Below are the code and all the weights of a small trained network. Each question names an input and a target symbol and asks about switching units off, where a switched-off unit gives its printed mean instead of its output.

import numpy as np


def w(rows, s, z=0):
    codes = np.array(rows[::2]) - 128.0
    scale = np.full(codes.shape[1], s)
    scale[-1] = z or s
    return codes * scale


def norm(h):
    return h / np.sqrt((h * h).mean(-1, keepdims=True) + 1e-5)


def f(y):
    return y / 2 * (1 + np.tanh(0.7978845608 * (y + 0.044715 * y**3)))


def softmax(a):
    e = np.exp(a - a.max(-1, keepdims=True))
    return e / e.sum(-1, keepdims=True)


def log_softmax(a):
    a = a - a.max(-1, keepdims=True)
    return a - np.log(np.exp(a).sum(-1, keepdims=True))


def net(x, mask):
    ids = ['ΔΘΛΣΦΩαβζηξπτψ'.index(c) for c in x.split()]
    T = len(ids)
    res = E[ids] + P[:T]
    u = 0
    for l in range(2):
        r = norm(res)
        for j in range(3):
            rows = slice(2 * j, 2 * j + 2)
            q, k, v = (r @ M[l][rows].T for M in (Q, K, V))
            z = softmax(np.where(np.tri(T) > 0, q @ k.T / 2**0.5, -1e9)) @ v
            o = O[l][rows]
            res = res + np.where(mask[u + j], z, o[:, -1]) @ o[:, :-1]
        u += 3
        y = f(norm(res) @ A[l][:, :-1].T + A[l][:, -1])
        res = res + np.where(mask[u : u + 8], y, B[l][:, -1]) @ B[l][:, :-1]
        u += 8
    return log_softmax(norm(res)[-1] @ U[:, :-1].T + U[:, -1])


Q, K, V, O, A, B = {}, {}, {}, {}, {}, {}
E = w([
[61,83,5],'Δ',
[90,251,101],'Θ',
[82,195,37],'Λ',
[101,171,112],'Σ',
[46,58,147],'Φ',
[87,163,119],'Ω',
[117,178,114],'α',
[91,116,180],'β',
[101,162,147],'ζ',
[139,111,225],'η',
[183,217,93],'ξ',
[84,162,106],'π',
[13,26,81],'τ',
[194,218,88],'ψ',
],0.015)
P = w([
[94,206,127],'0',
[156,76,38],'1',
[79,230,197],'2',
[202,62,24],'3',
[79,214,217],'4',
[224,48,35],'5',
[82,206,234],'6',
[233,34,50],'7',
[89,202,220],'8',
[240,30,67],'9',
[103,190,233],'10',
[254,26,91],'11',
[85,186,242],'12',
],0.0069)
Q[0] = w([
[46,213,196],'L0H1',
[199,230,148],'L0H1',
[47,255,241],'L0H2',
[43,210,198],'L0H2',
[82,171,135],'L0H3',
[57,181,231],'L0H3',
],0.0077)
K[0] = w([
[255,94,183],'L0H1',
[153,84,93],'L0H1',
[224,109,228],'L0H2',
[198,129,198],'L0H2',
[159,175,178],'L0H3',
[199,180,177],'L0H3',
],0.0095)
V[0] = w([
[68,188,233],'L0H1',
[49,38,96],'L0H1',
[72,79,179],'L0H2',
[158,138,114],'L0H2',
[201,3,44],'L0H3',
[114,203,247],'L0H3',
],0.0053)
O[0] = w([
[121,152,79,122],'L0H1',
[132,2,236,136],'L0H1',
[185,69,136,91],'L0H2',
[114,176,116,124],'L0H2',
[182,142,135,6],'L0H3',
[93,204,154,103],'L0H3',
],0.0081,0.0025)
A[0] = w([
[131,140,237,253],'L0N1',
[105,127,107,103],'L0N2',
[161,104,76,158],'L0N3',
[126,180,82,108],'L0N4',
[82,192,91,142],'L0N5',
[158,61,216,61],'L0N6',
[152,81,108,70],'L0N7',
[7,99,146,162],'L0N8',
],0.013,0.0059)
B[0] = w([
[113,158,83,217],'L0N1',
[118,151,143,140],'L0N2',
[51,152,106,189],'L0N3',
[121,105,149,186],'L0N4',
[92,134,140,253],'L0N5',
[79,153,77,142],'L0N6',
[163,132,68,137],'L0N7',
[10,167,135,254],'L0N8',
],0.012,0.0066)
Q[1] = w([
[203,165,187],'L1H1',
[113,154,253],'L1H1',
[83,161,144],'L1H2',
[117,66,63],'L1H2',
[150,85,122],'L1H3',
[109,132,137],'L1H3',
],0.017)
K[1] = w([
[181,242,177],'L1H1',
[239,159,68],'L1H1',
[196,139,190],'L1H2',
[88,9,112],'L1H2',
[185,123,70],'L1H3',
[14,128,164],'L1H3',
],0.013)
V[1] = w([
[166,221,153],'L1H1',
[47,36,121],'L1H1',
[2,127,94],'L1H2',
[29,56,41],'L1H2',
[174,153,5],'L1H3',
[105,15,131],'L1H3',
],0.0099)
O[1] = w([
[69,130,73,95],'L1H1',
[115,81,178,192],'L1H1',
[254,85,182,247],'L1H2',
[171,44,129,213],'L1H2',
[182,40,25,124],'L1H3',
[14,120,48,102],'L1H3',
],0.0077,0.013)
A[1] = w([
[61,165,4,155],'L1N1',
[152,164,187,66],'L1N2',
[220,137,164,140],'L1N3',
[142,176,145,158],'L1N4',
[166,193,36,138],'L1N5',
[109,200,161,25],'L1N6',
[81,68,35,229],'L1N7',
[94,93,29,252],'L1N8',
],0.013,0.004)
B[1] = w([
[117,186,86,152],'L1N1',
[206,157,133,173],'L1N2',
[102,181,151,219],'L1N3',
[171,142,134,189],'L1N4',
[9,142,144,143],'L1N5',
[175,64,88,242],'L1N6',
[141,204,106,251],'L1N7',
[153,197,119,222],'L1N8',
],0.013,0.0033)
U = w([
[95,111,162,70],'Δ',
[87,155,185,83],'Θ',
[82,211,49,123],'Λ',
[90,123,183,96],'Σ',
[119,219,62,129],'Φ',
[88,100,142,73],'Ω',
[165,169,160,194],'α',
[167,113,4,233],'β',
[137,29,61,177],'ζ',
[131,68,143,213],'η',
[77,113,160,183],'ξ',
[105,186,208,50],'π',
[119,148,194,1],'τ',
[133,171,159,56],'ψ',
],0.018,0.0076)

Each question gives the input, a string of symbols that net reads in full, and the target symbol t.
The units are the heads (2 rows each of Q, K, V and O) and the neurons (one row each of A and B). Each row of codes is followed by its name. A weight is (code - 128) times the scale printed after its matrix; where a second scale follows, it is the last column's (O, A, B and U).
mask holds one flag per unit, layer by layer, with each layer's heads first. A switched-off unit (its flag False) gives its mean, the last column of its rows in O or B, instead of its output. The means were averaged over made-up inputs and are rounded, as every weight is.
A unit's drop is (log p(t) with every unit on - log p(t) with that unit switched off) / (log p(t) with every unit on - log p(t) with every unit switched off).
The circuit of an input: a set's keep is (log p(t) with only the set's units on - log p(t) with every unit switched off) / (log p(t) with every unit on - log p(t) with every unit switched off). Starting from the 12 units with the biggest drops (on a tie, the unit counted first), units are removed one at a time, each time the one whose removal leaves the highest keep (on an exact tie, the one counted first), for as long as the keep stays at least 0.8.
circuit, biggest first: the units of the circuit, biggest drop first
most important unit: the unit with the biggest drop
k most important neurons: the k neurons with the biggest drops, biggest first
top k neurons in layer l: the k neurons of layer l with the biggest drops, biggest first
heads that matter: for each layer, one digit per head in row order, 1 if its drop is at least 0.15 and else 0, layers parted by /
input Δ Δ Δ Φ Λ ψ Σ, target Λ: heads that matter => 000 / 010
input β Σ β Σ η ψ ζ, target Λ: 2 most important neurons => (L0N8, L0N1)
input Θ Λ Λ ζ η Λ ξ, target Φ: circuit, biggest first => (L0N8, L1H1, L1H2)
input Λ Σ Λ Ω α Φ π τ τ β, target ζ: heads that matter => 001 / 110
input τ β β Λ ψ Δ Δ τ Λ Λ Δ π, target β: circuit, biggest first => (L0H3, L0N7)
input β Δ ψ, target Λ: most important unit => L0N8
input Ω α η ζ Θ ψ Σ, target Λ: top 4 neurons in layer 0 => (L0N8, L0N1, L0N5, L0N6)
input Λ Λ Θ Λ Δ Δ β Ω Δ α Λ β, target β: heads that matter => 000 / 000
input Λ Λ τ Δ ξ ψ η ψ ζ, target Λ: circuit, biggest first => (L1H2, L0N8, L0N1)
input β Ω ζ Ω Λ ψ α, target Λ: circuit, biggest first => (L0N8, L1H1, L1H2)
input Φ Λ Λ Ω τ Σ Λ Δ ξ Λ ζ Σ, target β: circuit, biggest first => (L0N8, L1H3)
input Δ Θ ψ Λ τ Ω ξ Σ, target ζ: circuit, biggest first => (L0H3, L1H3)
input Φ β Δ α π Ω Σ Δ β ζ, target β: heads that matter => 000 / 001
input η β ψ ψ β, target Λ: circuit, biggest first => (L0N8, L1H1, L0N1)
input Φ η η ψ Λ α α β β ξ Λ ψ ξ, target Φ: circuit, biggest first => (L1H1, L1H2)
input ζ ζ Δ Σ ψ ζ Δ ζ Ω α, target β: 4 most important neurons => (L0N8, L0N7, L0N5, L1N7)
input α ζ ξ Λ Λ ψ Λ Λ, target Φ: most important unit => L0N3
input η Λ Λ ψ α Φ β Λ Λ ψ η, target Λ: heads that matter => 001 / 110
input Λ π ζ ξ Λ Δ ζ Ω, target β: circuit, biggest first => (L0H3, L0N7)
input Φ Λ Λ β α Σ, target η: 2 most important neurons => (L0N3, L0N1)
input ξ ζ Λ η Ω η ξ τ η Δ η ψ Δ, target Λ: circuit, biggest first => (L0H1)
input ζ Δ Λ Σ τ Δ ψ ξ π, target Λ: circuit, biggest first => (L1H2, L0N8)
input ψ Λ Δ η Δ Ω η, target α: heads that matter => 111 / 000
input Θ η τ ψ Δ Θ ζ Φ Λ Δ ψ β β, target Λ: circuit, biggest first => (L0N8, L1H2, L0N1)
